Below is a small trained network, with its code and all its weights. Each question gives an input and a target symbol and asks what happens when units are switched off, that is, made to give their printed mean instead of their output.

import numpy as np


def w(rows, s, z=0):
    codes = np.array(rows[::2]) - 128.0
    scale = np.full(codes.shape[1], s)
    scale[-1] = z or s
    return codes * scale


def norm(h):
    return h / np.sqrt((h * h).mean(-1, keepdims=True) + 1e-5)


def f(y):
    return np.maximum(y, 0)


def softmax(a):
    e = np.exp(a - a.max(-1, keepdims=True))
    return e / e.sum(-1, keepdims=True)


def log_softmax(a):
    a = a - a.max(-1, keepdims=True)
    return a - np.log(np.exp(a).sum(-1, keepdims=True))


def net(x, mask):
    ids = ['ΔΘΛΦαβζημπτω'.index(c) for c in x.split()]
    T = len(ids)
    res = E[ids] + P[:T]
    u = 0
    for l in range(3):
        q, k, v = (norm(res) @ M[l].T for M in (Q, K, V))
        z = softmax(np.where(np.tri(T) > 0, q @ k.T / 2**0.5, -1e9)) @ v
        res = res + np.where(mask[u], z, O[l][:, -1]) @ O[l][:, :-1]
        u += 1
        y = f(norm(res) @ A[l][:, :-1].T + A[l][:, -1])
        res = res + np.where(mask[u : u + 4], y, B[l][:, -1]) @ B[l][:, :-1]
        u += 4
    return log_softmax(norm(res)[-1] @ U[:, :-1].T + U[:, -1])


Q, K, V, O, A, B = {}, {}, {}, {}, {}, {}
E = w([
[138,163,93,53,143,163,120,184,116,156,93,191],'Δ',
[46,60,85,154,142,137,198,80,162,137,112,154],'Θ',
[10,112,157,76,68,123,128,121,109,167,103,72],'Λ',
[99,194,102,159,142,61,123,70,125,161,142,80],'Φ',
[91,102,139,107,127,102,152,184,92,123,96,131],'α',
[109,2,116,89,48,126,152,107,165,186,178,146],'β',
[78,138,80,177,69,184,177,107,88,89,121,99],'ζ',
[157,121,118,89,94,148,172,67,43,195,112,75],'η',
[120,166,146,92,178,235,165,151,170,141,128,101],'μ',
[158,99,96,141,201,160,177,159,185,203,107,81],'π',
[166,170,104,157,127,203,120,156,106,125,123,212],'τ',
[96,107,90,67,93,110,161,203,197,138,189,129],'ω',
],0.0089)
P = w([
[156,63,3,57,184,137,34,95,139,80,158,127],'0',
[160,183,161,126,122,172,176,144,144,176,92,160],'1',
[148,176,168,128,120,154,158,127,169,159,85,132],'2',
[151,157,181,116,119,149,162,135,183,166,112,139],'3',
[158,149,170,115,120,140,161,125,195,171,112,133],'4',
[134,139,176,104,110,119,164,123,198,161,130,138],'5',
[129,142,179,103,123,114,173,139,199,168,141,140],'6',
[106,124,201,110,115,91,170,117,178,159,138,140],'7',
[101,134,184,102,104,82,178,108,191,147,145,153],'8',
[88,115,193,104,98,82,183,110,196,154,145,144],'9',
],0.0033)
Q[0] = w([
[99,140,109,99,109,129,198,167,182,254,55,69],'L0H0',
[30,64,67,79,56,50,184,135,93,236,118,85],'L0H0',
],0.0051)
K[0] = w([
[117,22,55,119,156,97,160,162,150,22,124,81],'L0H0',
[89,57,73,108,120,2,186,127,84,46,171,85],'L0H0',
],0.005)
V[0] = w([
[205,165,131,84,110,150,148,204,136,77,129,139],'L0H0',
[108,155,124,102,89,119,207,60,112,253,96,147],'L0H0',
],0.0031)
O[0] = w([
[102,105,237,62,162,28,167,200,75,117,241,115,63],'L0H0',
[173,144,165,2,204,206,173,33,47,209,98,216,250],'L0H0',
],0.0036,0.0019)
A[0] = w([
[230,158,111,183,92,192,166,109,82,28,207,240,143],'L0N0',
[79,175,174,153,91,66,141,6,33,75,111,123,253],'L0N1',
[142,73,125,108,136,93,235,69,133,149,49,182,219],'L0N2',
[198,164,103,151,109,177,222,161,4,125,83,125,139],'L0N3',
],0.003,0.0014)
B[0] = w([
[104,117,127,144,137,211,140,206,31,163,106,63,153],'L0N0',
[244,168,124,127,146,253,155,203,231,175,176,104,227],'L0N1',
[118,86,128,145,185,101,42,240,93,162,157,157,253],'L0N2',
[144,28,173,115,147,86,20,115,253,94,216,63,186],'L0N3',
],0.0043,0.0038)
Q[1] = w([
[83,96,167,44,143,196,160,172,190,227,129,112],'L1H0',
[124,83,92,111,202,159,96,162,198,189,253,129],'L1H0',
],0.0062)
K[1] = w([
[165,98,31,152,144,122,94,122,116,109,147,110],'L1H0',
[71,116,2,43,158,147,45,114,95,92,116,92],'L1H0',
],0.0081)
V[1] = w([
[87,217,115,80,147,73,108,30,240,189,127,53],'L1H0',
[1,109,141,164,55,250,65,91,73,115,200,167],'L1H0',
],0.0034)
O[1] = w([
[220,106,92,113,123,98,254,94,101,53,103,84,253],'L1H0',
[118,141,217,168,69,199,155,58,130,76,153,227,234],'L1H0',
],0.0063,0.0025)
A[1] = w([
[105,117,180,145,112,46,110,180,79,90,54,156,248],'L1N0',
[51,115,184,102,133,101,195,167,97,143,108,161,166],'L1N1',
[200,105,91,92,125,94,159,151,73,22,91,77,12],'L1N2',
[179,118,169,116,85,122,253,68,87,55,71,159,202],'L1N3',
],0.0043,0.0012)
B[1] = w([
[67,188,162,125,101,207,138,57,194,175,160,33,162],'L1N0',
[247,169,140,145,121,191,49,87,247,134,102,19,216],'L1N1',
[21,198,144,228,105,60,103,14,63,141,250,202,167],'L1N2',
[121,229,171,142,100,16,77,253,139,192,46,99,255],'L1N3',
],0.0041,0.0054)
Q[2] = w([
[150,119,151,138,192,44,177,71,28,20,201,253],'L2H0',
[180,93,112,153,163,200,146,121,191,231,214,171],'L2H0',
],0.0054)
K[2] = w([
[129,141,143,224,72,141,88,160,160,162,36,84],'L2H0',
[1,90,13,116,138,81,28,66,32,39,116,93],'L2H0',
],0.0055)
V[2] = w([
[110,200,198,190,247,183,183,157,112,78,74,121],'L2H0',
[183,75,219,201,67,142,149,88,66,143,119,3],'L2H0',
],0.0034)
O[2] = w([
[1,150,153,94,167,151,155,82,100,137,113,71,253],'L2H0',
[117,88,86,143,93,177,80,122,157,246,183,59,166],'L2H0',
],0.006,0.00033)
A[2] = w([
[160,163,118,112,145,217,9,128,211,106,185,174,171],'L2N0',
[155,161,221,181,123,152,125,116,182,111,118,198,138],'L2N1',
[2,148,171,158,121,161,81,20,137,191,211,240,2],'L2N2',
[65,4,62,193,108,57,122,81,138,176,80,150,135],'L2N3',
],0.0041,0.0026)
B[2] = w([
[101,131,184,143,137,62,148,25,89,94,151,81,253],'L2N0',
[7,63,18,99,81,106,106,134,111,148,67,132,244],'L2N1',
[255,159,17,143,133,153,184,242,60,43,155,90,171],'L2N2',
[72,182,209,165,134,148,116,24,102,118,92,160,150],'L2N3',
],0.0054,0.0035)
U = w([
[123,161,136,35,174,72,87,155,80,94,74,209,58],'Δ',
[51,72,97,180,154,119,153,29,112,83,56,177,80],'Θ',
[128,164,144,139,54,178,131,169,153,197,54,130,250],'Λ',
[137,213,75,176,138,55,186,72,81,142,135,88,129],'Φ',
[58,115,200,175,177,61,46,134,163,131,180,86,208],'α',
[152,46,156,148,77,103,119,43,167,123,158,213,75],'β',
[128,97,93,207,91,214,187,108,144,41,178,69,77],'ζ',
[253,89,165,97,158,178,82,51,131,156,199,100,53],'η',
[88,138,198,74,222,185,232,83,137,93,150,116,140],'μ',
[124,45,12,126,229,161,131,219,168,174,96,93,102],'π',
[107,157,152,169,146,182,88,236,33,135,164,165,123],'τ',
[169,124,123,124,77,81,187,203,220,39,158,161,66],'ω',
],0.0068,0.0024)

Each question gives the input, a string of symbols that net reads in full, and the target symbol t.
The units are the heads (2 rows each of Q, K, V and O) and the neurons (one row each of A and B). Each row of codes is followed by its name. A weight is (code - 128) times the scale printed after its matrix; where a second scale follows, it is the last column's (O, A, B and U).
mask holds one flag per unit, layer by layer, with each layer's heads first. A switched-off unit (its flag False) gives its mean, the last column of its rows in O or B, instead of its output. The means were averaged over made-up inputs and are rounded, as every weight is.
A unit's drop is (log p(t) with every unit on - log p(t) with that unit switched off) / (log p(t) with every unit on - log p(t) with every unit switched off).
The circuit of an input: a set's keep is (log p(t) with only the set's units on - log p(t) with every unit switched off) / (log p(t) with every unit on - log p(t) with every unit switched off). Starting from the 12 units with the biggest drops (on a tie, the unit counted first), units are removed one at a time, each time the one whose removal leaves the highest keep (on an exact tie, the one counted first), for as long as the keep stays at least 0.8.
circuit, biggest first: the units of the circuit, biggest drop first
most important unit: the unit with the biggest drop
k most important neurons: the k neurons with the biggest drops, biggest first
k most important neurons of layer l: the k neurons of layer l with the biggest drops, biggest first
input ω Λ Λ Λ Λ Λ Δ Δ π, target ω: circuit, biggest first => [L2H0]
input Φ μ π Λ η Λ ω μ, target Φ: circuit, biggest first => [L1H0; L1N2]
input α π Λ ω α Λ Λ π Λ ζ, target α: 3 most important neurons => [L0N3; L2N0; L0N1]
input μ η β Λ Λ Δ α ζ τ, target μ: 2 most important neurons of layer 0 => [L0N0; L0N1]
input ζ Λ Λ μ Λ α ω, target ζ: circuit, biggest first => [L1H0; L2N2; L1N3; L2N0]
input μ Δ Λ Φ Λ ζ, target μ: 2 most important neurons => [L0N1; L0N3]
input τ ω Λ ζ ω Λ μ, target τ: circuit, biggest first => [L1H0; L2N2]
input Λ μ α Λ Λ μ μ Λ Θ Φ, target Λ: 2 most important neurons of layer 1 => [L1N3; L1N2]
input μ α Λ β α π η α Λ, target μ: 2 most important neurons => [L0N1; L1N3]
input ζ Λ Λ Λ Λ ζ τ ζ α, target ζ: 2 most important neurons => [L2N2; L1N3]
input α Λ π Λ α α α, target α: circuit, biggest first => [L1H0; L2N0]
input Λ β Λ α Φ, target Λ: 2 most important neurons of layer 0 => [L0N1; L0N3]
input ζ η α Λ α ω Λ μ μ μ, target ζ: 3 most important neurons of layer 2 => [L2N2; L2N1; L2N0]
input ω Λ α, target ω: most important unit => L2H0
input μ α Λ μ μ Λ π, target μ: circuit, biggest first => [L2H0; L1N1]
input β Φ μ Λ Λ ζ Λ π Λ, target β: 2 most important neurons => [L1N3; L2N0]
input Θ α ω α Λ π Φ, target Θ: 3 most important neurons => [L2N1; L0N1; L1N3]
input ζ Λ Λ μ β, target ζ: circuit, biggest first => [L1H0; L2N2; L1N3]
input τ π Φ Λ η μ ω Δ, target τ: 3 most important neurons => [L2N2; L0N0; L1N3]
input α ω Φ π Θ, target α: circuit, biggest first => [L1H0]
input α Φ Θ Λ Λ η, target α: circuit, biggest first => [L1H0; L0N3]
input τ α Λ α η, target τ: circuit, biggest first => [L1H0; L2N2; L1N1]
input Φ α Θ τ Δ η Λ π, target Φ: 2 most important neurons => [L1N2; L0N1]
input Δ α ω α μ Λ α Λ α, target Δ: 3 most important neurons of layer 0 => [L0N2; L0N1; L0N0]
input Θ Θ Λ ζ Λ Δ α, target Θ: 2 most important neurons of layer 2 => [L2N1; L2N0]
